Here is a tiny trained network, its code and every weight. The questions are about switching its units off for an input and a class, where a switched-off unit gives its printed mean instead of its output.

import numpy as np


def w(rows, s, z=0):
    codes = np.array(rows[::2]) - 128.0
    scale = np.full(codes.shape[1], s)
    scale[-1] = z or s
    return codes * scale


def norm(h):
    return h / np.sqrt((h * h).mean(-1, keepdims=True) + 1e-5)


def f(y):
    return np.maximum(y, 0)


def log_softmax(a):
    a = a - a.max(-1, keepdims=True)
    return a - np.log(np.exp(a).sum(-1, keepdims=True))


def net(x, mask):
    res = np.array(x, float).reshape(1, 4) / 4 @ E
    u = 0
    for l in range(4):
        y = f(norm(res) @ A[l][:, :-1].T + A[l][:, -1])
        res = res + np.where(mask[u : u + 8], y, B[l][:, -1]) @ B[l][:, :-1]
        u += 8
    return log_softmax(norm(res)[-1] @ U[:, :-1].T + U[:, -1])


A, B = {}, {}
E = w([
[135,126,158,143,123,2],'x0',
[43,100,131,157,124,162],'x1',
[100,120,59,151,194,147],'x2',
[88,195,160,104,164,136],'x3',
],0.0045)
A[0] = w([
[125,219,66,73,188,94,5],'0.n1',
[173,143,61,29,209,118,71],'0.n2',
[165,55,73,134,116,183,52],'0.n3',
[66,198,87,27,214,119,123],'0.n4',
[203,70,83,50,103,163,77],'0.n5',
[32,146,217,167,145,110,41],'0.n6',
[52,234,73,165,105,216,62],'0.n7',
[4,117,78,152,177,138,58],'0.n8',
],0.0036,0.0024)
B[0] = w([
[209,226,211,104,128,139,171],'0.n1',
[182,136,200,235,56,94,192],'0.n2',
[149,124,62,114,115,158,188],'0.n3',
[102,206,107,196,63,167,253],'0.n4',
[148,122,177,147,118,185,197],'0.n5',
[183,60,163,105,127,178,204],'0.n6',
[140,79,126,53,208,4,231],'0.n7',
[59,88,93,112,140,164,239],'0.n8',
],0.004,0.0019)
A[1] = w([
[159,140,72,128,99,125,46],'1.n1',
[126,6,138,177,106,64,7],'1.n2',
[70,145,129,111,146,3,83],'1.n3',
[135,184,178,98,71,91,135],'1.n4',
[88,77,182,109,67,112,88],'1.n5',
[162,181,139,133,119,92,152],'1.n6',
[211,128,47,137,164,123,30],'1.n7',
[109,144,57,195,167,78,67],'1.n8',
],0.0048,0.0016)
B[1] = w([
[124,106,161,184,127,172,148],'1.n1',
[184,189,154,1,119,88,221],'1.n2',
[160,91,161,172,8,160,243],'1.n3',
[101,142,28,150,189,114,255],'1.n4',
[106,141,194,202,116,87,197],'1.n5',
[72,178,86,88,162,90,226],'1.n6',
[76,117,193,237,55,146,184],'1.n7',
[117,179,101,34,126,109,199],'1.n8',
],0.0046,0.0026)
A[2] = w([
[139,119,166,115,173,163,95],'2.n1',
[163,99,122,132,122,2,119],'2.n2',
[97,94,119,122,145,148,94],'2.n3',
[133,128,109,104,124,142,161],'2.n4',
[160,121,120,99,106,180,132],'2.n5',
[126,161,116,117,131,80,185],'2.n6',
[185,93,124,190,98,152,3],'2.n7',
[191,82,126,71,131,159,77],'2.n8',
],0.0093,0.0024)
B[2] = w([
[179,120,143,88,103,76,145],'2.n1',
[109,3,132,68,7,113,253],'2.n2',
[103,118,89,74,157,74,160],'2.n3',
[149,118,108,153,137,95,149],'2.n4',
[139,155,94,175,125,40,167],'2.n5',
[182,104,135,72,110,160,207],'2.n6',
[64,183,62,166,54,211,161],'2.n7',
[110,188,89,149,104,46,156],'2.n8',
],0.0068,0.0065)
A[3] = w([
[117,78,176,82,96,170,115],'3.n1',
[62,184,193,99,251,107,89],'3.n2',
[83,99,39,111,207,170,79],'3.n3',
[69,55,145,199,89,143,60],'3.n4',
[108,123,185,240,131,97,4],'3.n5',
[125,30,103,128,70,67,117],'3.n6',
[207,148,195,254,96,149,161],'3.n7',
[164,188,175,142,146,103,56],'3.n8',
],0.0058,0.0021)
B[3] = w([
[223,58,157,106,103,154,191],'3.n1',
[194,89,132,125,65,186,169],'3.n2',
[100,85,147,136,162,9,181],'3.n3',
[183,154,170,141,187,94,167],'3.n4',
[121,169,160,187,207,101,131],'3.n5',
[132,134,158,104,126,255,254],'3.n6',
[60,78,191,200,161,110,155],'3.n7',
[125,70,164,107,227,139,144],'3.n8',
],0.0057,0.0056)
U = w([
[158,22,175,36,27,178,255],'0',
[95,167,37,252,37,164,114],'1',
[186,191,73,107,142,13,62],'2',
[33,33,46,90,232,78,141],'3',
[191,233,140,71,232,215,50],'4',
[126,129,212,201,196,137,101],'5',
],0.012,0.0027)

Each question gives the input, the list of numbers given to net, and the class t.
The units are the neurons (one row each of A and B). Each row of codes is followed by its name. A weight is (code - 128) times the scale printed after its matrix; where a second scale follows, it is the last column's (A, B and U).
mask holds one flag per neuron, layer by layer. A switched-off neuron (its flag False) gives its mean, the last column of its row in B, instead of its output. The means were averaged over made-up inputs and are rounded, as every weight is.
A unit's drop is (log p(t) with every unit on - log p(t) with that unit switched off) / (log p(t) with every unit on - log p(t) with every unit switched off).
The circuit of an input: a set's keep is (log p(t) with only the set's units on - log p(t) with every unit switched off) / (log p(t) with every unit on - log p(t) with every unit switched off). Starting from the 12 units with the biggest drops (on a tie, the unit counted first), units are removed one at a time, each time the one whose removal leaves the highest keep (on an exact tie, the one counted first), for as long as the keep stays at least 0.8.
circuit, biggest first: the units of the circuit, biggest drop first
unit that matters most: the unit with the biggest drop
k most important neurons: the k neurons with the biggest drops, biggest first
k most important neurons of layer l: the k neurons of layer l with the biggest drops, biggest first
drop of u: that unit's drop, to one decimal
input [8,5,6,7], class 0: 4 most important neurons	1.n8; 1.n7; 3.n2; 2.n5
input [-8,-3,8,-7], class 1: unit that matters most	2.n7
input [0,1,6,-7], class 1: circuit, biggest first	2.n7; 2.n2
input [1,-1,-4,6], class 4: circuit, biggest first	2.n2; 0.n7
input [-3,-8,-5,-2], class 2: circuit, biggest first	2.n8; 2.n5
input [-5,-6,-2,3], class 4: 2 most important neurons of layer 1	1.n3; 1.n6
input [4,7,-4,4], class 5: circuit, biggest first	2.n2; 0.n7; 3.n5
input [4,3,6,1], class 3: 2 most important neurons	0.n8; 2.n2
input [3,-5,3,6], class 2: 2 most important neurons	0.n4; 3.n6
input [-6,3,-1,-2], class 3: 2 most important neurons of layer 1	1.n2; 1.n3
input [-1,-6,-3,4], class 2: circuit, biggest first	2.n2; 3.n6
input [2,5,-1,4], class 5: 4 most important neurons	2.n2; 1.n5; 2.n6; 3.n5
input [4,7,7,-5], class 3: 3 most important neurons	0.n8; 2.n2; 0.n7
input [-5,-7,5,5], class 4: 3 most important neurons of layer 1	1.n3; 1.n6; 1.n5
input [-1,4,-4,1], class 5: unit that matters most	1.n5
input [3,-2,8,4], class 4: 3 most important neurons	2.n2; 0.n4; 0.n1
input [-8,1,-8,6], class 4: 2 most important neurons	2.n2; 2.n5
input [-5,-8,7,4], class 5: 2 most important neurons of layer 3	3.n7; 3.n6
input [1,-1,4,7], class 4: drop of 2.n2	0.7
input [8,-7,3,7], class 0: circuit, biggest first	2.n2
input [-5,0,-7,0], class 1: drop of 1.n3	-0.1
input [-6,-5,1,5], class 4: drop of 2.n2	0.8
input [-8,3,6,-7], class 3: drop of 1.n3	0.1
input [-5,3,4,-7], class 3: 2 most important neurons of layer 2	2.n3; 2.n2
